Each row is followed by its class.
[2,-47,10,18,27,-6,5,42,6,-23,13,-10,-9,-1,-33,4,-12,-16,-25,-12,14,19,2,-5,-34,-23,35,17,-13,31,41,33,-33,-45,34,36,36,-25,0,-27,5,-17,30]	J244
[-5,-37,38,-26,-63,-21,26,14,19,-22,-19,29,-36,-2,-49,5,29,-27,-36,-31,12,36,-26,-4,6,-71,17,-24,-50,42,19,-8,-56,20,2,21,-52,47,-4,-46,-21,-14,0]	J62
[3,-19,30,-9,9,-7,-3,-10,30,4,-16,37,-49,4,-10,51,10,-17,-58,-31,-18,-53,19,8,-13,-22,-12,-9,-13,-2,8,31,43,-72,-29,0,8,73,-11,-65,12,15,-9]	J244
[39,27,-22,32,63,49,4,32,-11,-72,-104,-16,4,14,-56,-34,3,-14,-3,-17,12,2,29,24,-33,-60,38,18,-58,28,38,-3,12,4,-5,13,39,11,2,-15,1,-17,46]	J354
[-1,-48,22,6,27,-20,4,31,-12,-28,40,-6,-24,2,-40,13,-11,-28,-32,-1,15,12,7,-12,-33,-24,34,29,-7,25,59,25,-21,-49,28,41,12,-38,-11,-39,-1,-17,30]	J244
[45,29,4,28,35,46,14,44,-28,-60,-92,-18,-40,10,-60,-24,0,-10,-5,-34,18,2,22,31,-32,-102,43,29,-43,29,41,-8,23,-6,-14,14,19,13,-21,-9,-6,-7,59]	J468
[17,-57,35,3,58,-6,16,44,-3,-14,6,-2,-33,-1,-43,13,-17,-32,-36,13,15,0,-14,-20,-44,-23,50,20,-12,30,49,54,-19,-57,17,50,17,-41,-11,-25,2,-13,43]	J583
[-8,-52,8,8,37,-17,8,38,2,-26,27,-8,-14,-14,-20,1,-4,-26,-16,-4,14,11,-3,-6,-18,-10,34,21,-6,35,30,25,-29,-34,46,36,17,-28,-6,-19,-13,-2,31]	J642
[55,-17,-7,-35,-3,-11,-27,-57,27,16,35,25,-101,-48,-52,18,29,48,8,-13,12,-59,13,30,0,8,-10,-13,-11,-21,46,15,19,29,-84,13,41,-9,-22,-47,35,-24,-22]	J244
[9,-51,24,10,48,-11,5,51,-15,-14,20,-5,-35,-1,-36,30,-10,-20,-34,2,17,5,-8,-28,-33,-16,35,24,-8,23,58,43,-26,-58,18,39,19,-46,-1,-27,6,-21,26]	J583
[-5,13,-34,-55,24,57,-31,-48,60,6,36,18,11,-12,-11,-65,23,20,17,14,-5,-56,-27,11,26,27,-9,-36,-16,43,6,-43,91,42,-22,-11,39,35,-23,-10,20,1,-44]	J120
[83,-19,29,-29,30,-6,27,-9,37,-36,-29,11,-5,-20,-53,40,24,2,-7,-29,-29,-38,-51,10,16,-5,17,-25,-44,54,14,17,59,24,-45,33,-9,61,-29,-63,30,0,22]	J642
[-6,-43,5,3,32,-32,5,28,-7,-16,19,-5,-30,0,-23,21,-14,-19,-14,-3,17,2,-4,-21,-31,-8,45,16,3,11,43,40,-32,-58,17,40,36,-40,-1,-27,-4,-7,24]	J62
[41,15,3,8,16,42,-8,21,-24,-60,-77,-13,-30,13,-45,-16,13,-10,7,-27,31,3,23,36,-12,-83,31,25,-45,39,43,-32,16,5,1,12,3,13,-14,-15,-10,-12,47]	J468
[57,13,-5,23,46,40,2,26,-10,-53,-88,-25,4,5,-46,-27,4,-9,4,-23,3,-7,39,33,-26,-71,27,-1,-46,40,20,-2,27,-7,-8,15,32,17,-7,-23,-1,-2,46]	J244
[35,-3,3,-5,21,-10,-5,35,10,-7,-62,-7,-71,-38,-55,3,11,39,4,-58,-26,-27,-14,-7,-39,35,-32,-45,-52,16,13,41,20,-15,-11,5,78,44,4,-32,0,-5,-22]	J151
[62,1,-1,17,50,43,6,44,-16,-57,-98,-21,-13,10,-58,-17,11,-29,-11,-37,14,10,27,33,-24,-90,44,10,-46,39,40,-8,18,3,4,22,13,15,-17,-30,-10,-14,52]	J468
[13,-36,17,26,36,-22,9,47,-2,-26,16,-7,-21,-22,-41,3,-7,-23,-28,-11,13,9,-8,-1,-25,-2,33,20,-7,17,33,41,-31,-49,27,45,29,-36,0,-30,-9,-10,38]	J642
[48,57,49,-9,-62,6,42,2,-8,30,-75,11,-65,26,-25,54,11,-5,-60,-35,-10,-70,-3,8,-56,-47,12,-26,-6,-15,54,9,59,-18,-56,14,-26,94,-27,-59,37,9,14]	J120
[-13,14,-12,-18,23,8,-6,-46,33,-2,7,9,-48,-6,-36,-22,8,30,-24,-43,-34,-50,-13,-17,-28,49,-9,-44,-3,12,58,14,95,21,-45,1,88,57,-43,-42,44,-26,-16]	J120
[18,-7,-39,-35,18,40,-10,-11,8,20,0,19,-85,-31,6,60,49,72,1,-39,10,-46,22,34,24,5,19,-14,3,35,46,-46,78,9,-56,-18,49,63,-22,-20,39,-18,-29]	J468
[29,11,1,21,45,49,-7,40,-34,-78,-78,-28,-18,12,-50,-23,2,-33,6,-24,26,4,36,27,-37,-95,27,41,-51,38,43,-5,34,-8,8,17,23,8,-11,-23,-11,-23,40]	J151
[-38,53,-28,-20,-24,26,12,38,-22,-27,11,-13,-30,39,-13,-28,15,13,-10,-39,-25,-13,-10,-12,-52,-15,-14,3,-9,2,79,-46,66,51,-27,-23,62,79,-14,-7,36,-19,-51]	J354
[-15,44,1,-32,51,-1,27,-34,17,-32,17,12,-24,10,-29,-1,-5,-27,-28,16,-14,-44,14,-2,-64,-17,36,-10,-9,13,13,-24,85,-18,-36,13,42,74,3,-46,7,15,-28]	J151
[-30,18,15,-28,-50,-9,5,-35,35,59,-51,37,-80,3,12,29,-3,59,-43,-42,-1,-46,3,-18,-62,13,-28,-23,-4,-40,31,18,3,-28,-28,-16,15,95,-13,-11,10,28,-35]	J120
[-12,-49,12,5,41,-17,-6,26,9,-20,28,2,-24,-7,-37,-9,-9,-16,-26,-2,13,9,-10,-7,-22,15,15,16,-3,20,48,34,-35,-40,42,30,25,-38,-4,-29,-7,-7,30]	J642
[15,-43,21,11,38,-26,2,29,2,-24,10,-10,-36,-17,-46,8,-22,-27,-10,1,20,12,-10,-15,-33,-34,33,27,-15,1,39,58,-44,-57,29,46,25,-53,-12,-20,-11,-11,46]	J120
[8,12,4,0,-82,-31,11,8,-37,15,42,10,-98,-49,39,48,39,49,-15,-81,-3,-15,49,-8,1,5,0,5,16,-6,18,2,43,-7,-18,14,2,46,-35,-40,-9,6,-19]	J642
[-9,-47,17,21,45,-14,9,40,-2,-24,19,-1,-11,-1,-38,-16,-15,-28,-34,-6,7,18,-5,-23,-33,-11,29,24,-5,22,36,48,-43,-52,54,39,21,-47,-11,-20,-17,-1,36]	J642
[-3,-38,8,1,39,-18,3,17,-5,-26,33,-4,-33,-14,-34,18,-17,-21,-8,5,24,17,-11,-19,-30,-12,31,25,-8,16,47,41,-27,-40,21,35,26,-50,-11,-21,-4,-8,32]	J120
[-14,89,-16,0,14,3,42,-72,-11,-69,8,10,13,14,-36,5,19,14,-7,-24,1,-13,-20,7,2,11,27,-3,5,25,44,-50,102,30,-63,22,17,42,-12,-32,39,-41,-17]	J642
[9,-47,29,18,27,-14,5,47,-15,-17,26,-10,-46,-19,-38,20,-13,-11,-27,-1,25,1,-11,-15,-38,0,30,24,3,29,53,40,-16,-48,11,42,19,-46,-5,-33,0,-19,31]	J583
[-4,41,-10,-18,40,14,20,-8,63,-46,-84,10,7,3,-59,-36,7,23,-31,-27,-15,12,-16,4,-16,-11,38,-68,-55,19,62,-52,49,57,-58,18,19,85,11,-13,30,-47,-14]	J354
[53,17,29,-7,-107,-21,-40,-40,4,-26,-1,9,-92,-22,-2,21,20,-6,-20,-76,5,39,34,21,-9,23,-64,1,-38,-8,52,-21,23,-15,4,10,-41,29,-2,-45,-17,-4,-27]	J244
[5,10,-12,27,33,48,18,48,-31,-63,-98,-13,-25,8,-34,-26,8,-17,-14,-26,8,-6,31,34,-16,-99,26,14,-40,37,41,-24,21,-2,-2,-1,2,30,-19,-8,-3,-2,48]	J354
[36,22,-25,29,17,51,-8,41,-39,-65,-86,-32,-7,14,-22,-32,-1,-4,12,-38,23,8,44,18,-31,-61,33,42,-38,41,44,3,29,1,-2,3,33,-13,-10,-3,-10,-3,32]	J62
[-25,24,-19,-29,-81,10,-9,-39,-54,15,60,20,-57,39,7,67,39,39,27,-39,41,-55,-8,-43,7,-21,3,33,-1,30,40,-47,-3,-24,3,21,23,0,-25,-13,20,-21,-65]	J642
[54,23,15,-21,-34,32,-6,19,3,-62,13,-11,-32,1,-37,13,10,2,-7,-33,-2,62,5,-23,0,13,18,52,-60,43,30,-37,32,0,-12,52,-20,30,18,-25,-8,-11,-49]	J151
[21,29,-12,19,31,48,1,45,-42,-63,-95,-17,-16,13,-38,-30,10,1,8,-28,16,-7,36,21,-27,-68,31,1,-49,39,52,-22,31,12,1,3,24,12,-16,-12,0,-19,53]	J354
[24,9,2,19,36,55,15,30,-25,-67,-85,-17,-16,-6,-42,-28,8,-30,-17,-21,20,9,40,35,-36,-94,45,14,-43,48,36,-11,39,11,-8,13,17,20,-21,-18,1,-10,47]	J151
[27,32,3,22,36,49,2,32,-20,-73,-96,-18,-20,17,-50,-29,-2,-13,-3,-31,13,0,32,18,-30,-70,38,17,-53,39,39,-24,28,7,-12,8,25,19,-9,-8,-1,-4,47]	J468
[56,16,-3,15,39,42,-5,39,-20,-50,-102,-28,-29,5,-59,-12,7,6,3,-35,12,-12,34,23,-27,-58,38,24,-53,19,49,-12,15,14,-19,16,31,10,-12,-16,9,-21,47]	J468
[11,-39,13,7,51,-20,15,15,13,-19,3,-8,-26,-3,-34,24,-16,-29,-18,10,21,3,-14,-12,-41,-19,48,12,0,16,45,53,-29,-39,11,50,28,-33,-13,-27,5,-6,44]	J120
[30,16,1,8,50,55,3,21,-16,-73,-94,-15,-1,16,-35,-11,6,-31,-6,-15,29,-13,27,32,-33,-94,56,14,-54,59,44,-20,56,7,-13,23,26,30,-16,-22,8,-18,42]	J151
[43,5,11,-15,19,43,21,-11,13,-19,-19,10,-37,-21,-45,-30,-4,26,-41,-43,-32,-29,-3,-19,-5,-4,35,-35,-52,48,49,-32,91,-3,-36,27,19,51,-7,-7,31,-20,-27]	J583
[45,22,1,24,17,64,14,38,-34,-61,-85,-24,-4,6,-34,-38,3,-1,-4,-39,12,5,48,36,-31,-91,48,10,-47,61,38,-21,51,-7,0,19,29,21,-22,-12,3,-14,51]	J244
[64,32,10,29,17,1,55,11,13,40,-18,1,-60,-10,-63,22,10,15,-11,-34,-20,-53,-27,-26,-45,-53,51,-9,-19,-29,4,38,21,-4,-54,21,39,41,-31,-4,34,-17,15]	J468
[1,-41,10,8,48,-12,-2,31,0,-28,19,-2,-16,2,-34,3,-12,-27,-9,11,21,-2,-17,-12,-29,-25,31,15,-7,24,43,49,-35,-42,35,38,40,-47,-6,-30,-1,-8,40]	J120
[5,42,17,-20,6,17,-4,-73,-2,-31,20,41,-19,39,-55,2,26,-18,-38,-1,23,-45,7,-2,-30,-39,35,-18,-17,33,46,-42,75,-14,-25,29,23,57,-11,-74,7,-37,-20]	J151
[-3,-60,3,5,56,-23,8,38,8,-17,16,-3,-30,-6,-49,10,-9,-25,-17,17,18,-2,-9,-12,-33,-15,32,6,6,20,40,41,-52,-43,35,38,10,-49,-8,-39,-9,-2,37]	J354
[4,-44,23,11,22,-18,11,45,-5,-10,26,-9,-21,-7,-38,11,-15,-10,-24,-3,23,0,-2,-18,-41,-19,50,16,-3,27,46,36,-30,-51,23,52,23,-45,-12,-36,3,-16,38]	J244
[60,11,-23,-25,17,9,38,-45,0,16,13,9,-16,-24,-34,90,42,30,-27,-5,32,-25,22,-25,-10,23,99,7,-20,34,29,-23,25,-6,-66,61,25,10,8,-33,38,-44,-44]	J583
[-7,-44,11,3,61,-1,0,37,-2,-22,27,3,-35,6,-38,12,-14,-38,-24,12,33,8,-6,-14,-41,-35,37,27,4,21,45,48,-19,-66,36,40,19,-47,-6,-40,-8,-6,27]	J151
[11,-50,9,10,62,-34,11,39,-4,-26,11,-7,-24,-3,-47,24,-7,-38,-23,12,1,8,-6,-15,-32,-10,21,8,2,-1,42,40,-42,-44,23,30,6,-34,-5,-40,-6,5,39]	J354
[-23,45,9,8,-64,18,-14,30,10,-33,-57,-14,-37,10,-16,-34,17,58,-17,-72,-8,-27,2,3,-7,1,-21,42,-39,-11,49,-17,18,-4,-8,6,41,74,-5,-1,29,-24,-12]	J642
[20,21,-17,10,48,69,19,38,-34,-66,-98,-18,11,27,-34,-36,-2,-17,3,-19,14,-1,40,11,-29,-89,66,18,-56,55,41,-18,33,11,-13,8,29,13,-4,3,6,-11,37]	J62
[41,13,-27,21,18,-26,7,-86,44,-44,-9,30,-2,-33,-4,50,38,-25,-15,-11,3,-22,-4,35,38,-25,-6,-17,-1,-21,-29,-25,23,-9,-69,8,-14,65,12,-22,5,33,-34]	J354
[8,-33,20,12,42,-8,7,25,3,-35,14,0,-30,-1,-34,7,-21,-27,-24,3,12,8,-15,-13,-30,-30,34,19,-13,18,52,39,-23,-50,21,43,24,-35,-5,-24,4,-3,38]	J120
[-5,35,9,17,-57,-2,-33,-17,-11,-44,20,6,-54,17,-10,9,-13,22,23,-60,41,-40,-24,-39,-26,-50,-19,48,-25,-4,40,13,26,-30,-19,10,31,31,-19,-15,0,18,-12]	J120
[34,25,3,23,41,57,2,18,-22,-56,-90,-14,-21,7,-47,-37,3,4,-10,-22,22,-16,39,19,-37,-59,40,20,-49,34,42,5,40,2,-27,13,40,17,-7,-12,10,-20,49]	J583
[50,-34,-1,-25,38,11,24,30,-19,17,-8,-8,-114,-21,-18,53,36,-4,-44,-27,-40,-75,39,14,-18,-25,-1,35,14,13,51,15,78,-19,-32,-4,-26,36,-61,-53,12,36,-3]	J468
[70,19,18,-48,60,2,-2,-21,45,-22,18,5,-22,-29,-68,-32,26,-8,-5,19,-10,-29,-2,5,-38,55,16,-22,-39,37,18,13,87,5,-21,30,24,24,-3,-66,-11,-17,-1]	J583
[17,-2,1,11,43,58,10,29,-27,-70,-66,-15,-9,4,-31,-46,1,-25,-24,-17,-7,4,52,43,-29,-82,23,7,-35,63,52,-26,52,5,1,1,15,8,-29,-21,4,-1,44]	J244
[-26,-22,22,-59,-69,19,43,36,-6,28,-1,9,-101,-28,-29,26,26,24,-32,-34,-6,-2,-27,-1,-12,-37,2,40,-39,1,46,3,10,33,-29,-10,-30,54,-43,4,37,-23,-24]	J151
[50,40,40,53,-78,12,20,32,-20,-8,-84,-9,-101,12,-61,-6,-13,41,-28,-66,-26,-23,-2,34,-54,-48,-42,13,-4,-35,30,12,-14,-18,-40,-3,22,73,17,0,8,11,-15]	J468
[-2,-43,14,6,53,-6,24,44,-7,-42,16,-4,-6,0,-45,-27,-17,-41,-29,2,-1,27,-5,-17,-32,-27,54,4,-11,25,46,25,-21,-39,21,42,30,-30,7,-19,-4,-10,26]	J62
[8,-43,11,5,51,-23,-1,35,6,-27,24,-8,-25,0,-50,14,-11,-18,-3,1,32,13,-17,-27,-28,-9,49,20,-5,14,38,30,-54,-40,28,52,27,-51,3,-26,-7,-10,33]	J468
[26,17,-16,39,-10,-16,-34,-12,12,-30,20,11,-53,-12,-18,19,7,12,18,-31,17,-24,-26,-5,-11,63,-16,-8,-9,-11,27,6,-4,-2,-40,47,72,-8,30,-33,12,-30,-45]	J354
[28,-48,30,16,43,-15,-1,42,-3,-14,13,-8,-46,-10,-48,23,-14,-8,-24,-2,26,0,-12,-20,-42,-8,29,27,-2,14,53,58,-25,-58,4,45,23,-42,-3,-32,-1,-12,33]	J583
[4,-46,20,5,49,-15,9,29,-3,-31,29,-7,-46,-9,-44,16,-13,-42,-28,0,18,12,-7,-8,-43,-35,25,24,6,18,49,43,-7,-60,31,38,10,-33,-14,-40,-5,-2,29]	J151
[-16,7,-1,-9,-15,17,26,14,-8,-28,6,2,-42,-12,-48,-47,14,-23,-39,-27,-16,-45,24,5,-20,-40,12,26,-17,-6,20,-1,26,-5,-22,5,14,39,-6,-46,10,3,-17]	J62
[44,41,-13,-38,64,41,27,-17,35,37,-38,15,-23,26,-36,-33,13,43,15,2,9,-109,-13,-2,-34,-46,84,-33,-23,62,19,13,100,-22,3,44,46,33,-50,-30,7,-25,25]	J642
[39,9,-9,14,43,43,-4,42,-28,-65,-88,-20,-15,3,-41,-25,12,-15,2,-23,14,1,35,32,-9,-77,32,16,-46,22,51,-27,26,1,-5,18,7,13,-16,-15,-4,-19,51]	J354
[22,10,-15,-35,-16,-16,-32,-72,33,9,26,2,-56,-33,-7,35,29,68,39,-15,32,-62,-29,-11,-13,80,-18,-31,-4,36,30,-27,54,6,-46,6,49,26,-8,-11,22,3,-43]	J583
[46,12,10,34,26,60,2,56,-37,-68,-87,-30,-20,-6,-47,-25,1,-12,0,-36,21,8,29,32,-43,-70,35,18,-46,53,49,-11,39,1,2,32,35,6,-10,-24,0,-31,40]	J151
[52,30,-30,21,92,31,36,-44,8,-54,-24,-4,6,-11,-76,-67,5,-24,-6,-20,-56,8,-11,35,-23,-10,14,-46,-28,5,28,-47,89,25,-31,33,69,65,3,-11,9,-53,-22]	J354
[7,-48,7,16,64,-20,10,51,1,-25,1,-5,-22,4,-57,-4,-15,-25,-16,9,14,3,-16,-24,-34,-14,40,13,-13,20,40,57,-47,-55,48,44,18,-50,-6,-35,-13,-10,52]	J354
[50,15,0,25,47,46,1,47,-33,-58,-87,-21,1,9,-58,-13,12,-24,-10,-34,19,4,40,38,-20,-79,36,28,-49,38,49,-11,33,1,0,16,13,13,-11,-36,-12,-36,51]	J642
